(in the rows, 128 means zero)
Each row of numbers stands for one object and depends on some of the facts below. Use the named rows to name the rest.

Some rows with their names:
lutur: [127 125 154  86 104 103 104 134 121 146 126 154 143 152 115 136 128 122
 117 109 140 126 103 126 147 117 139 103 127 124 167 136 132 107 141 137
 129]
matona: [114 130 141  78 116  92 111 128  85 167 186 146 155 119 122 128 136 127
 130 126 139  92 104  91 141 145 149 138 140 151 177 122  98 107 118 135
 121]
katrom: [109 114 107 103 120 104 113 141 103 161 203 135 140 123  96 143 140 136
 140 113 140  90 119 133 188 179 182 133 184 152 179 143  89 136  82 114
 144]
lobrik: [135 120 134 143 109 102 115 111 107 163  76 132 141 128 128 130 148  99
 120 111 134 167 106 116 111 138 129  85 150  93 147 155 149 129 128 124
 119]
kitram: [152  85 130 146 103 105 109 123 140 147  71 123 119 147 123 140 154  89
 110 123 138 133  91 112 113 130 111 120 151  87 160 143 122 136 115 144
 110]
konilir: [142 116 122 146 108 109 123 110 132 148  91 122 131 147 123 160 148  83
 105 115 144 166  74 112 126 139 101 112 144 109 164 150 130 134 102 132
 108]
skurenar: [ 92 114 119 144 116 109 100 114 112 156  77 120 138 148 105 104 155 107
 142 125 129 165 104 128 102 154 153 115 177  98 162 139 158 137 118 125
 127]
zogis: [183 136 150 128 117 127 128 129 142  97 101 134 148 124 126 149 161  81
 106 138 158 112 126 126 134 124 123 117 120 103 138 145 126 151 129 124
 131]
skadren: [117 120 153 115 120 126 104 124 132  97  75 130 156 157 111 113 137 119
 131 137 132  83 174 125  86 126 145 127 113 111 139 132 110 136 154 135
 135]
teril: [130 140 161 115 114 120 114 120 135 119  87 137 163 136 120 115 144 110
 125 129 137 112 174 124  96 124 135 123 123 112 133 136 127 134 163 130
 141]
fedes: [147 122 130 135 112 126 117 148 201 128 143 135 136 145 102 167 130 116
 124  69 132  85 215 167 124 162 148 139 176 104 100 160  96 139 108 109
 177]
draler: [147 130 150 127 116 133 125 123 163  95  87 121 141 158 115 147 145  86
 112 122 156 113 137 130 101 119 110 142 114 116 146 135 111 135 121 139
 131]
brerim: [113 140 173 130 121 121 114 117 162 100  83 134 170 144 125 125 132 103
 138 112 145 119 160 128  66 107 133 118 117 123 121 133 138 119 119 135
 139]
kedriku: [133 147 166 105 112 120 111 120 128 118  58 155 169 150 129 111 132 115
 118 111 133 132 190 129  87 116 137  97 100  95 122 141 143 125 190 126
 146]
fakude: [146 127 137 110 123 118 133 122 116 136 159 122 150  97 133 142 157 103
 119 143 147  43 143  90 103 155 118 185 134 137 159 123  51 142 114 136
 117]
druplaril: [160  95 120 149 100 117 131 147 194 143 175 133  98 133 114 151 134 125
 144  39 113 107 149 170 106 123 151 133 169 119 101 142 107 102  92 105
 174]
flutabro: [118 120 116 138 116 125 125 132 111  95 120 119 115 132 106  84 165 110
 162 127 131 165  86 156 102 105 172 121 139 120 171 122 162 120 141 102
 137]
vafi: [148 125 155 111  98 115 122 119  93 123  74 157 125 139 138  93 119 127
 132  82 111 164 130 122  72  84 139  75  82 105 123 129 132  91 215 118
 135]
guzemum: [126 109 127 108  99 125 119 129 117 125  89 134 106 148 117  94 133 129
 138 101 114 123 127 120  71  97 130 138 114 113 141 112 105  97 199 125
 128]

There are 3 kinds of fact about the objects: Ψ, ε, ξ.
brame Ψ 938; sulok Ψ 13; degra Ψ 383; badris Ψ 13; zedadrir Ψ 938; sodum Ψ 383; vafi Ψ 938; fliklin Ψ 409; draklek Ψ 938
vodrefi Ψ 938; kuris Ψ 13; plomu Ψ 409; zitrar Ψ 13; drepor Ψ 409; ludra Ψ 938; ritak Ψ 938; gutok Ψ 13; fluske Ψ 383
gufar Ψ 409; karek Ψ 409; regrik Ψ 409; vufim Ψ 13; destum Ψ 938; puna Ψ 13; miba Ψ 938; sotoso Ψ 409; broson Ψ 409
skeskik Ψ 409; drulal Ψ 13; pemol Ψ 409; katrom Ψ 13; skefli Ψ 409; reti Ψ 938; skurenar Ψ 383; gupin Ψ 409; sovel Ψ 938
nabom Ψ 13; tristi Ψ 13; klastan Ψ 938; gusti Ψ 409; kleflin Ψ 938; piba Ψ 409; fuloken Ψ 409; lefloster Ψ 938; kitram Ψ 383
bemo Ψ 13; kopos Ψ 409; gruzi Ψ 938; fimok Ψ 938; brogra Ψ 383; betur Ψ 938; fliploplel Ψ 938; noskos Ψ 409; degru Ψ 938
povin Ψ 409; sileses Ψ 938; drebe Ψ 409; tofar Ψ 13; rimu Ψ 383; giren Ψ 938; kliski Ψ 409; stedol Ψ 409; nasor Ψ 938
lobrik Ψ 383; flutabro Ψ 938; nivak Ψ 13; bruplo Ψ 409; dovi Ψ 938; klonos Ψ 13; viplun Ψ 409; groskun Ψ 409; baskur Ψ 409
sapler Ψ 409; neflum Ψ 383; keflam Ψ 409; lutur Ψ 13; druplaril Ψ 938; sevon Ψ 13; dake Ψ 409; sketum Ψ 383; skadren Ψ 409
tristeston Ψ 938; dretrek Ψ 383; dode Ψ 938; groge Ψ 938; vuste Ψ 13; luremas Ψ 409; fakude Ψ 409; guzemum Ψ 938; fepasas Ψ 383
feskilun Ψ 409; nuskagrum Ψ 383; dupum Ψ 938; draler Ψ 409; flezudo Ψ 938; motum Ψ 409; dedum Ψ 383; doklum Ψ 383; trami Ψ 383
statrek Ψ 13; lunel Ψ 409; taplal Ψ 13; liplek Ψ 409; truflu Ψ 938; fegar Ψ 409; steka Ψ 409; plustori Ψ 409; ziflu Ψ 383
zigrer Ψ 13; lador Ψ 409; plarok Ψ 938; kedriku Ψ 409; fofom Ψ 383; stokilon Ψ 383; gepludrel Ψ 13; raflon Ψ 409; lorer Ψ 383
kibo Ψ 409; dripar Ψ 409; kitri Ψ 409; klodri Ψ 938; dida Ψ 409; zanelur Ψ 409; klidrum Ψ 938; zaplon Ψ 938; gulor Ψ 13
bretra Ψ 13; motror Ψ 938; klolar Ψ 409; piflu Ψ 938; tuskan Ψ 409; niseplir Ψ 409; fedes Ψ 409; dutre Ψ 409; bevo Ψ 409
skivi Ψ 938; skogon Ψ 409; rotetri Ψ 409; druser Ψ 383; gritak Ψ 938; teremo Ψ 409; brerim Ψ 409; stedri Ψ 409; klopu Ψ 13
gilem Ψ 409; zimal Ψ 409; lepli Ψ 938; pivogo Ψ 409; troder Ψ 409; drakis Ψ 938; steri Ψ 383; navos Ψ 409; tranul Ψ 938
drezer Ψ 383; madon Ψ 938; flebrek Ψ 409; stebresel Ψ 409; davin Ψ 409; mepo Ψ 409; flimek Ψ 409; teril Ψ 409; plebol Ψ 13
matona Ψ 13; rivus Ψ 383; vazos Ψ 13; bruzom Ψ 409; nozu Ψ 938; viskas Ψ 409; pagras Ψ 938; zanasi Ψ 13; konilir Ψ 383
zogis Ψ 409; plova Ψ 938; sulok ε gutok; sulok ε guzemum; degra ε kedriku; badris ε drezer; zedadrir ε kedriku; zedadrir ε sapler; sodum ε sotoso
vafi ε kedriku; fliklin ε gutok; fliklin ε nabom; draklek ε sovel; draklek ε bretra; vodrefi ε groge; kuris ε plustori; kuris ε dovi; plomu ε fakude
plomu ε fimok; zitrar ε kedriku; ludra ε fakude; ludra ε dake; ritak ε gutok; ritak ε gritak; gufar ε groge; gufar ε sapler; regrik ε lefloster
destum ε plomu; miba ε povin; sotoso ε motum; sotoso ε gutok; sotoso ε fakude; sotoso ε kedriku; skeskik ε fakude; skeskik ε katrom; drulal ε matona
pemol ε dedum; pemol ε plomu; pemol ε zedadrir; pemol ε flimek; katrom ε gutok; katrom ε fakude; katrom ε bretra; skefli ε nabom; reti ε degru
reti ε fakude; reti ε zanelur; skurenar ε nabom; sovel ε dedum; sovel ε drezer; sovel ε sketum; nabom ε gutok; nabom ε bretra; klastan ε gutok
gusti ε gutok; gusti ε zimal; gusti ε regrik; piba ε gutok; lefloster ε motum; lefloster ε gutok; lefloster ε pagras; bemo ε kedriku; bemo ε flezudo
bemo ε guzemum; kopos ε degru; kopos ε gutok; kopos ε fakude; fimok ε gutok; brogra ε gutok; betur ε fakude; noskos ε ziflu; degru ε gutok
povin ε gutok; povin ε nabom; povin ε sketum; sileses ε gutok; drebe ε gutok; drebe ε fliklin; tofar ε fakude; rimu ε fakude; giren ε klopu
giren ε nabom; kliski ε fakude; kliski ε nabom; stedol ε steri; lobrik ε statrek; lobrik ε raflon; lobrik ε tuskan; flutabro ε teril; flutabro ε bretra
bruplo ε doklum; dovi ε kliski; groskun ε betur; groskun ε plomu; groskun ε tuskan; groskun ε bruzom; baskur ε fakude; baskur ε kopos; neflum ε plomu
neflum ε nabom; neflum ε luremas; keflam ε kopos; keflam ε vazos; keflam ε sketum; lutur ε motum; lutur ε sapler; lutur ε zanelur; druplaril ε gutok
sevon ε gutok; sevon ε kleflin; sevon ε gritak; sevon ε brogra; dake ε vafi; skadren ε kliski; dretrek ε gufar; dretrek ε sapler; dretrek ε nozu
dode ε nabom; groge ε destum; groge ε gutok; groge ε sovel; luremas ε drezer; luremas ε tristi; luremas ε kopos; guzemum ε tofar; fepasas ε navos
motum ε tofar; dedum ε gutok; doklum ε motum; doklum ε gutok; trami ε fakude; trami ε vuste; trami ε lunel; statrek ε rimu; lunel ε lefloster
taplal ε gutok; liplek ε sovel; fegar ε drezer; fegar ε brogra; plustori ε zitrar; plustori ε vafi; ziflu ε dedum; ziflu ε kliski; lador ε motum
lador ε tofar; lador ε gutok; plarok ε flutabro; kedriku ε gritak; fofom ε raflon; fofom ε brerim; gepludrel ε gutok; raflon ε degru; lorer ε gutok
lorer ε groge; lorer ε gritak; kibo ε fakude; dida ε nabom; dida ε ziflu; dida ε fedes; dida ε fegar; zaplon ε vafi; zaplon ε pagras
motror ε raflon; motror ε gutok; piflu ε gepludrel; piflu ε kopos; tuskan ε bruzom; niseplir ε katrom; fedes ε gutok; dutre ε lefloster; dutre ε bretra
skivi ε fakude; skogon ε vuste; skogon ε katrom; skogon ε fliklin; rotetri ε ritak; druser ε gutok; druser ε vuste; druser ε kliski; gritak ε bretra
gritak ε sketum; teremo ε kopos; brerim ε tuskan; klopu ε bretra; klopu ε sketum; gilem ε sulok; gilem ε bretra; zimal ε fakude; zimal ε sulok
zimal ε sapler; zimal ε guzemum; troder ε skivi; troder ε bretra; troder ε teremo; steri ε pagras; steri ε gilem; navos ε skefli; tranul ε gusti
tranul ε dake; drezer ε fakude; stebresel ε badris; flimek ε drezer; flimek ε skivi; teril ε tofar; plebol ε piba; plebol ε bretra; matona ε fakude
matona ε kliski; matona ε skadren; vazos ε gutok; bruzom ε gutok; nozu ε ziflu; nozu ε sotoso; pagras ε drezer; pagras ε gutok; pagras ε skivi
zanasi ε bretra; plova ε neflum; brame ξ lefloster; sulok ξ statrek; badris ξ dretrek; zedadrir ξ gupin; vodrefi ξ lobrik; kuris ξ flebrek; fluske ξ sketum
karek ξ motum; destum ξ konilir; miba ξ flimek; sotoso ξ plova; pemol ξ sotoso; katrom ξ madon; reti ξ nuskagrum; gupin ξ dripar; tristi ξ zogis
klastan ξ badris; gusti ξ feskilun; kleflin ξ fliklin; piba ξ davin; lefloster ξ zigrer; kitram ξ viplun; kopos ξ degru; gruzi ξ plustori; brogra ξ rimu
betur ξ puna; fliploplel ξ brerim; povin ξ pemol; drebe ξ stedri; tofar ξ stedol; rimu ξ tuskan; giren ξ zedadrir; stedol ξ giren; nasor ξ nozu
nivak ξ dutre; bruplo ξ taplal; dovi ξ keflam; klonos ξ drebe; groskun ξ klastan; druplaril ξ raflon; sketum ξ truflu; skadren ξ steri; dretrek ξ rivus
dode ξ povin; vuste ξ mepo; luremas ξ sileses; guzemum ξ sulok; fepasas ξ plarok; dupum ξ trami; draler ξ drulal; motum ξ zaplon; trami ξ fofom
statrek ξ klodri; lunel ξ skeskik; taplal ξ stokilon; liplek ξ miba; steka ξ betur; ziflu ξ draklek; zigrer ξ gulor; lador ξ dovi; plarok ξ lepli
fofom ξ plebol; stokilon ξ katrom; lorer ξ steka; kibo ξ gruzi; dripar ξ fedes; kitri ξ zitrar; klidrum ξ tristeston; zaplon ξ kopos; gulor ξ drezer
klolar ξ bruplo; tuskan ξ broson; fedes ξ flezudo; skivi ξ pagras; skogon ξ nivak; brerim ξ drepor; stedri ξ bevo; gilem ξ viskas; lepli ξ fuloken
pivogo ξ destum; drakis ξ bemo; navos ξ degra; drezer ξ draler; madon ξ plomu; flebrek ξ druplaril; davin ξ sevon; mepo ξ troder; flimek ξ klidrum
rivus ξ kitram; bruzom ξ kitri; nozu ξ sodum; pagras ξ vufim; zanasi ξ teremo

Which object is each row?
No name comes twice in this set of rows, the named rows included.
[106 146 138 116 132 119 119 115 100 133 145 129 174  95 121 100 154 114
 149 149 137  71 164 110  84 166 157 160 144 142 150 125  97 140 128 123
 134] => kliski
[117  76 136 141 102 117 107 119 162 151  59 112 111 179 111 137 135 102
 114 121 140 129 105 109  98 128 110 141 138  98 160 133 111 126 112 155
 112] => fluske
[155 134 119 127 111 122 141 125 103 111 133 138 111 118 127 117 154 101
 136  97 131 152  88 128 117 109 139 106 123 122 151 135 129 110 162 102
 131] => plova
[144 166 173 122 120 117 117 118 137 122  79 150 182 122 136 123 140  98
 122 109 141 140 166 125  79 105 126 101 116 109 117 144 156 124 148 122
 143] => plustori
[ 94  91 136 128 105 111  97 118 139 158  54 128 127 166 111 112 131 121
 126 117 128 143 132 107  82 139 130 118 146  89 155 131 130 115 133 145
 115] => fepasas
[161 103 132 108  97 106 105 162 200 145 180 139 109 159 101 191 138 116
 107  66 138  97 126 164 182 135 137 138 171 117 137 153 112 122  73 128
 158] => gutok
[125 138 143 103 130 112 126 114 108 139 138 131 173  96 129 118 142 115
 134 138 134  63 174  97  81 156 132 158 136 139 143 124  77 138 130 124
 130] => baskur
[134  81 131 123 106 121 118 134 115 106  92 130 107 150 121 106 133 127
 140 108 123 123 120 124 101  95 153 104 101 110 153 127 110 105 157 125
 134] => vodrefi
[ 82 122 118 120 125  92 133  93  72 204 133 125 152  99 131 122 132 125
 140 120 116  96 130  65  73 187 125 157 160 139 168 125  64 124 109 130
 101] => drezer
[106 142 144 125 127 127 105 126 131 101 100 129 163 146 105 104 157 106
 147 144 147 133 151 150 102 133 166 124 152 112 146 135 158 148 138 117
 151] => skefli
[119 101 130 147 109 113 113 114 154 146  79 117 121 162 110 135 143  88
 123 127 142 157  86 116 103 134 116 128 149 103 161 137 136 130  94 140
 115] => sketum
[175 111 152 120 114 123 105 114 129 117 109 112 135 164  87 135 162  93
  96 141 136  93 122 138  23 117 145 177  84  95 126 132  90 145 142 171
 173] => karek
[102 117 150 106 130 112 123 114 123 138 138 121 177 108 131 111 138 124
 144 147 130  30 174  81  51 158 142 178 131 142 146 117  49 127 108 145
 124] => kibo

Now the same objects, written a new way:
Named rows:
dedum: [128 105 128 141 115  98 117 119 120 128 122 149 134 167]
klonos: [ 74 151 132 115 104 128 137 116 135 143 132 123 119 130]
groge: [136 110 129 129 112 145 130 123 128 129 104 140 120 115]
skeskik: [172 128 136 140 145 124 127 121 143 132 130 118 126 119]
gutok: [ 58  97 144 150  95  79  99 113  89 132  76 151 110 190]
gepludrel: [ 99 108 127 123 112  96 112 122 120 131 112 131 117 109]
lunel: [135 130 135 162 153 113 135 118 130 129 121 140 126 131]
degra: [183 141 128  89 106 130 108 119 132 132 154 125 136 150]
reti: [150 127 126 138 117 157 144 126 144 131 130 131 121 100]
dida: [169 129 128 132 157 113 136 123 143 125 128 135 130  80]
broson: [124 144 140 125 143 131 149 112 147 143 114 121 128 127]
fluske: [112 149 128 129 114 135 145 115 142 140 142 137 135 171]
fuloken: [126 144 140 126 140 131 147 111 147 142 114 121 129 128]
skivi: [131 130 142 163 108 157 125 120 126 134 118 134 117 161]
vafi: [152 135 139  98 102 166 110 119 117 133 115 144 121 140]
betur: [139 123 138 150 105 163 126 121 135 135 121 125 120 147]
noskos: [152 131 133 142 153 114 138 120 138 130 127 132 128 117]
katrom: [101 129 138 123  78  96 103 122 128 108 113 141 125 128]
vuste: [ 77 126 138 145 106 108 110 117 114 133 119 138 113 169]

Name these rows:
No name comes twice in this set of rows, the named rows included.
[130 107 123 145 120 101 123 120 119 130 124 153 135 150] => brogra
[167 142 147 122 141 129 104 113 109 130 116 146 125 158] => kedriku
[144 115 125 140 117 110 126 122 133 130 135 132 134 155] => doklum
[147 124 134 152 107 127 120 119 133 138 145 122 131 185] => rimu
[118 133 131 129 109 121 117 122 132 135 143 104 114 133] => matona
[122 139 129 120 108 124 122 123 140 134 151 104 118 113] => lutur
[154 121 124 132 116 116 123 122 137 130 145 123 134 146] => neflum
[132 132 137 148 124 100 138 121 146 111 104 148 137 109] => bruplo
[147 119 133 120 111 151 120 122 124 129 111 139 122 114] => sovel
[158 134 133 139 153 124 133 118 131 130 132 144 130 104] => liplek
[144 144 131  87 107 128 113 123 136 137 152 107 116 113] => bemo
[128 138 151 157 140 122 121 110 120 136 108 137 122 187] => sapler
[159 125 124 139 120 119 125 123 144 131 155 119 136 148] => trami
[157 126 135  96 109 156 108 120 115 129 113 150 123 122] => gritak
[142 124 127 148 119 110 119 120 122 129 133 145 134 165] => ziflu

